[[ 49.0  -4.6  50.9]
 [ 50.5 -54.4 -28.1]
 [-17.5  62.2  17.0]
 [-79.6 -18.6 -47.6]
 [-33.0 -24.2  19.1]
 [-35.3 -22.7  23.5]]
|
[[ 50.5 -54.4 -28.1]
 [ 49.0  -4.6  50.9]
 [-17.5  62.2  17.0]
 [-33.0 -24.2  19.1]
 [-35.3 -22.7  23.5]
 [-79.6 -18.6 -47.6]]

[[-35.6  38.3 -27.1  69.1  48.6 -29.4  78.9 -39.1  65.9]
 [-28.8  43.8  48.2 -44.7 -52.6 -34.1 -42.9 -29.0  -4.3]
 [-48.8  30.4  28.1   8.4 -25.4 -61.3  10.5 -62.8  34.2]]
|
[[-28.8  43.8  48.2 -44.7 -52.6 -34.1 -42.9 -29.0  -4.3]
 [-35.6  38.3 -27.1  69.1  48.6 -29.4  78.9 -39.1  65.9]
 [-48.8  30.4  28.1   8.4 -25.4 -61.3  10.5 -62.8  34.2]]

[[ -1.1  -5.8  -6.4  15.5 -21.0 -13.9  -2.8   2.0]
 [-22.9  -5.3 -51.1   9.4  20.8 -42.2   8.6  17.2]
 [  1.7   3.2  31.8 -23.4 -22.5  39.4  -0.4   7.2]
 [-37.1 -59.4   9.6  -3.6 -51.0   3.7 -22.1  43.1]
 [ 24.9  31.8  24.6 -17.3  -9.1  17.9 -11.4 -22.1]]
|
[[ 24.9  31.8  24.6 -17.3  -9.1  17.9 -11.4 -22.1]
 [  1.7   3.2  31.8 -23.4 -22.5  39.4  -0.4   7.2]
 [ -1.1  -5.8  -6.4  15.5 -21.0 -13.9  -2.8   2.0]
 [-22.9  -5.3 -51.1   9.4  20.8 -42.2   8.6  17.2]
 [-37.1 -59.4   9.6  -3.6 -51.0   3.7 -22.1  43.1]]

[[ 43.0  18.2  36.7 -14.7 -26.5]
 [ 37.8  64.7 -42.6 -36.4  47.9]
 [ 14.3  16.8 -55.2  30.0 -61.1]
 [-34.0  55.4 -45.1  26.5 -38.0]
 [-54.8 -41.4  -4.6 -44.0  59.1]
 [ 70.1  55.0  -5.6  11.6  -1.6]
 [-35.8  12.0  36.6  42.2  29.9]
 [ 57.3   3.3  38.5  61.9  54.6]
 [-49.7 -38.7  71.0  67.1 -70.7]
 [ 21.3 -17.7 -56.6 -63.1 -13.8]]
|
[[ 70.1  55.0  -5.6  11.6  -1.6]
 [ 57.3   3.3  38.5  61.9  54.6]
 [ 43.0  18.2  36.7 -14.7 -26.5]
 [ 37.8  64.7 -42.6 -36.4  47.9]
 [ 21.3 -17.7 -56.6 -63.1 -13.8]
 [ 14.3  16.8 -55.2  30.0 -61.1]
 [-34.0  55.4 -45.1  26.5 -38.0]
 [-35.8  12.0  36.6  42.2  29.9]
 [-49.7 -38.7  71.0  67.1 -70.7]
 [-54.8 -41.4  -4.6 -44.0  59.1]]

[[ 42.4  -4.1  47.0 -28.0 -41.8  38.5   1.6 -24.7  37.8 -18.6 -44.5  43.2]
 [ 29.7  27.4  29.9 -21.1 -37.2  35.7  34.9  20.5  36.8 -53.3 -50.3  28.9]
 [  7.9  66.9  -5.3  43.2  34.7  11.9  55.4  73.0   7.6 -18.2  34.9  -6.9]
 [-26.3 -48.9 -30.7   6.4  32.7 -34.9 -36.0 -42.6 -30.1  58.4  30.9 -27.3]
 [-48.4  13.4 -49.5  50.8  49.6 -45.8  -9.1  44.8 -44.4 -18.7  46.9 -47.0]
 [-26.0 -68.5 -15.7 -53.0 -23.5 -24.6 -68.2 -70.4 -26.0  30.6 -15.6 -22.0]
 [-17.1 -64.7 -13.6 -47.9 -27.5 -22.7 -64.5 -62.0 -14.8  50.3  -9.9 -11.4]]
|
[[ 42.4  -4.1  47.0 -28.0 -41.8  38.5   1.6 -24.7  37.8 -18.6 -44.5  43.2]
 [ 29.7  27.4  29.9 -21.1 -37.2  35.7  34.9  20.5  36.8 -53.3 -50.3  28.9]
 [  7.9  66.9  -5.3  43.2  34.7  11.9  55.4  73.0   7.6 -18.2  34.9  -6.9]
 [-17.1 -64.7 -13.6 -47.9 -27.5 -22.7 -64.5 -62.0 -14.8  50.3  -9.9 -11.4]
 [-26.0 -68.5 -15.7 -53.0 -23.5 -24.6 -68.2 -70.4 -26.0  30.6 -15.6 -22.0]
 [-26.3 -48.9 -30.7   6.4  32.7 -34.9 -36.0 -42.6 -30.1  58.4  30.9 -27.3]
 [-48.4  13.4 -49.5  50.8  49.6 -45.8  -9.1  44.8 -44.4 -18.7  46.9 -47.0]]

[[  1.9  62.0  43.8  38.5  51.2   6.2 -64.0  -7.9]
 [ 39.7  48.5  56.9  58.5  59.7  42.0 -31.5 -40.6]
 [ 46.3  34.7  50.6  54.7  52.3  47.2 -14.4 -45.1]
 [ 35.2  52.9  57.2  57.6  61.0  38.0 -38.8 -37.5]
 [ 52.9  22.7  46.9  53.2  47.4  53.1  -0.4 -50.0]
 [ 23.9 -43.4 -14.2  -7.8 -23.5  21.2  59.6 -19.1]
 [-53.6  -6.7 -36.7 -43.9 -34.1 -52.4 -16.2  49.2]
 [-28.3 -63.7 -61.4 -58.6 -65.0 -32.6  49.6  32.7]]
|
[[ 52.9  22.7  46.9  53.2  47.4  53.1  -0.4 -50.0]
 [ 46.3  34.7  50.6  54.7  52.3  47.2 -14.4 -45.1]
 [ 39.7  48.5  56.9  58.5  59.7  42.0 -31.5 -40.6]
 [ 35.2  52.9  57.2  57.6  61.0  38.0 -38.8 -37.5]
 [ 23.9 -43.4 -14.2  -7.8 -23.5  21.2  59.6 -19.1]
 [  1.9  62.0  43.8  38.5  51.2   6.2 -64.0  -7.9]
 [-28.3 -63.7 -61.4 -58.6 -65.0 -32.6  49.6  32.7]
 [-53.6  -6.7 -36.7 -43.9 -34.1 -52.4 -16.2  49.2]]
